Below are the code and all the weights of a small trained network. Each question names an input and a class and asks about switching units off, where a switched-off unit gives its printed mean instead of its output.

import numpy as np


def w(rows, s, z=0):
    codes = np.array(rows[::2]) - 128.0
    scale = np.full(codes.shape[1], s)
    scale[-1] = z or s
    return codes * scale


def f(y):
    return y / 2 * (1 + np.tanh(0.7978845608 * (y + 0.044715 * y**3)))


def log_softmax(a):
    a = a - a.max(-1, keepdims=True)
    return a - np.log(np.exp(a).sum(-1, keepdims=True))


def net(x, mask):
    res = np.array(x, float).reshape(1, 6) / 4 @ E
    y = f(res @ A[0][:, :-1].T + A[0][:, -1])
    res = res + np.where(mask, y, B[0][:, -1]) @ B[0][:, :-1]
    return log_softmax(res[-1] @ U[:, :-1].T + U[:, -1])


A, B = {}, {}
E = w([
[112,106,125,102,129,230,112,15,255,104,2,39],'x0',
[158,146,100,143,145,139,138,123,110,116,121,118],'x1',
[211,90,195,60,124,99,33,123,21,4,139,96],'x2',
[89,228,36,1,38,50,151,195,210,114,59,97],'x3',
[126,162,170,132,142,112,120,147,173,119,109,138],'x4',
[153,127,107,114,123,148,136,106,107,135,138,140],'x5',
],0.0082)
A[0] = w([
[150,103,176,133,120,176,106,47,137,92,105,55,119],'N0',
[104,108,141,109,127,207,108,20,224,113,66,15,194],'N1',
[81,131,61,91,103,179,157,90,185,157,58,48,140],'N2',
[161,115,150,146,102,64,146,195,65,134,201,197,254],'N3',
[160,87,205,146,206,153,78,120,46,91,137,171,149],'N4',
[74,94,153,254,200,230,213,138,148,253,152,175,189],'N5',
[88,192,85,136,113,115,194,207,133,165,146,178,145],'N6',
[148,102,200,140,194,172,49,116,87,73,166,154,117],'N7',
[88,160,37,123,121,115,203,157,193,225,92,157,148],'N8',
[148,139,89,3,51,71,80,187,97,39,107,50,87],'N9',
[112,140,142,126,164,81,98,157,151,174,129,139,149],'N10',
],0.007,0.0052)
B[0] = w([
[156,74,202,65,119,160,115,100,160,146,139,91,172],'N0',
[118,67,195,82,96,179,140,120,117,78,94,116,241],'N1',
[59,191,122,128,111,164,126,139,122,33,101,185,214],'N2',
[125,184,88,249,126,83,147,148,106,83,116,182,236],'N3',
[148,149,133,151,67,120,91,191,76,109,67,125,206],'N4',
[163,164,199,103,214,138,232,123,178,168,111,195,248],'N5',
[123,182,68,156,126,50,86,66,118,160,166,44,196],'N6',
[134,113,144,104,77,139,81,143,100,67,77,112,189],'N7',
[43,183,112,171,77,111,74,101,112,69,149,106,226],'N8',
[145,157,168,125,254,130,208,137,201,172,146,174,203],'N9',
[117,136,81,126,139,124,119,116,111,149,137,141,144],'N10',
],0.0094,0.015)
U = w([
[170,143,124,156,236,70,166,160,128,180,149,220,225],'0',
[96,147,106,146,5,153,74,153,87,1,103,165,143],'1',
[124,104,166,59,233,219,171,91,171,125,131,141,192],'2',
[180,37,162,93,50,170,26,109,90,115,118,14,3],'3',
[88,159,31,151,97,71,79,83,122,148,192,59,76],'4',
],0.0078,0.0024)

Each question gives the input, the list of numbers given to net, and the class t.
The units are the neurons (one row each of A and B). Each row of codes is followed by its name. A weight is (code - 128) times the scale printed after its matrix; where a second scale follows, it is the last column's (A, B and U).
mask holds one flag per neuron, in row order. A switched-off neuron (its flag False) gives its mean, the last column of its row in B, instead of its output. The means were averaged over made-up inputs and are rounded, as every weight is.
A unit's drop is (log p(t) with every unit on - log p(t) with that unit switched off) / (log p(t) with every unit on - log p(t) with every unit switched off).
The circuit of an input: a set's keep is (log p(t) with only the set's units on - log p(t) with every unit switched off) / (log p(t) with every unit on - log p(t) with every unit switched off). Starting from all 11 units, units are removed one at a time, each time the one whose removal leaves the highest keep (on an exact tie, the one counted first), for as long as the keep stays at least 0.8.
circuit, biggest first: the units of the circuit, biggest drop first
most important unit: the unit with the biggest drop
k most important neurons: the k neurons with the biggest drops, biggest first
drop of u: that unit's drop, to one decimal
input [-1,-7,2,6,-5,8], class 0: circuit, biggest first	[N9]
input [8,-1,2,-1,-4,4], class 3: circuit, biggest first	[N5, N0]
input [2,-2,0,-3,2,3], class 2: 2 most important neurons	[N8, N6]
input [7,3,1,0,1,3], class 3: circuit, biggest first	[N5, N0]
input [-1,-6,1,2,3,-6], class 0: circuit, biggest first	[N8, N1]
input [0,4,-5,3,0,1], class 4: circuit, biggest first	[N6, N1]
input [2,-4,1,-8,7,3], class 3: 2 most important neurons	[N4, N7]
input [-8,-3,-2,1,-4,7], class 4: 2 most important neurons	[N6, N9]
input [3,6,7,1,0,8], class 2: 2 most important neurons	[N9, N8]
input [0,3,1,1,4,6], class 0: 2 most important neurons	[N8, N1]
input [-5,-3,-1,3,-8,-7], class 4: 2 most important neurons	[N5, N6]
input [6,-4,8,0,8,-4], class 3: 2 most important neurons	[N5, N7]
input [2,-1,0,-4,-7,-2], class 2: 3 most important neurons	[N8, N5, N6]
input [3,-5,-4,0,-1,-8], class 2: 3 most important neurons	[N3, N4, N5]
input [-5,-5,1,6,8,-3], class 0: most important unit	N9
input [1,7,4,0,0,7], class 3: 2 most important neurons	[N5, N2]
input [6,2,-6,1,6,-4], class 1: 3 most important neurons	[N8, N2, N9]
input [-6,-4,-1,6,-7,-1], class 4: 2 most important neurons	[N5, N6]
input [-8,2,1,-5,-2,5], class 1: 3 most important neurons	[N4, N7, N9]
input [-3,-4,-7,8,2,-4], class 4: circuit, biggest first	[N6]
input [6,0,6,2,-5,-8], class 2: drop of N9	0.5
input [7,-7,5,-5,5,5], class 3: drop of N0	0.0
input [-5,8,1,1,-1,1], class 0: drop of N7	0.3
input [4,1,6,6,1,6], class 2: drop of N9	0.1
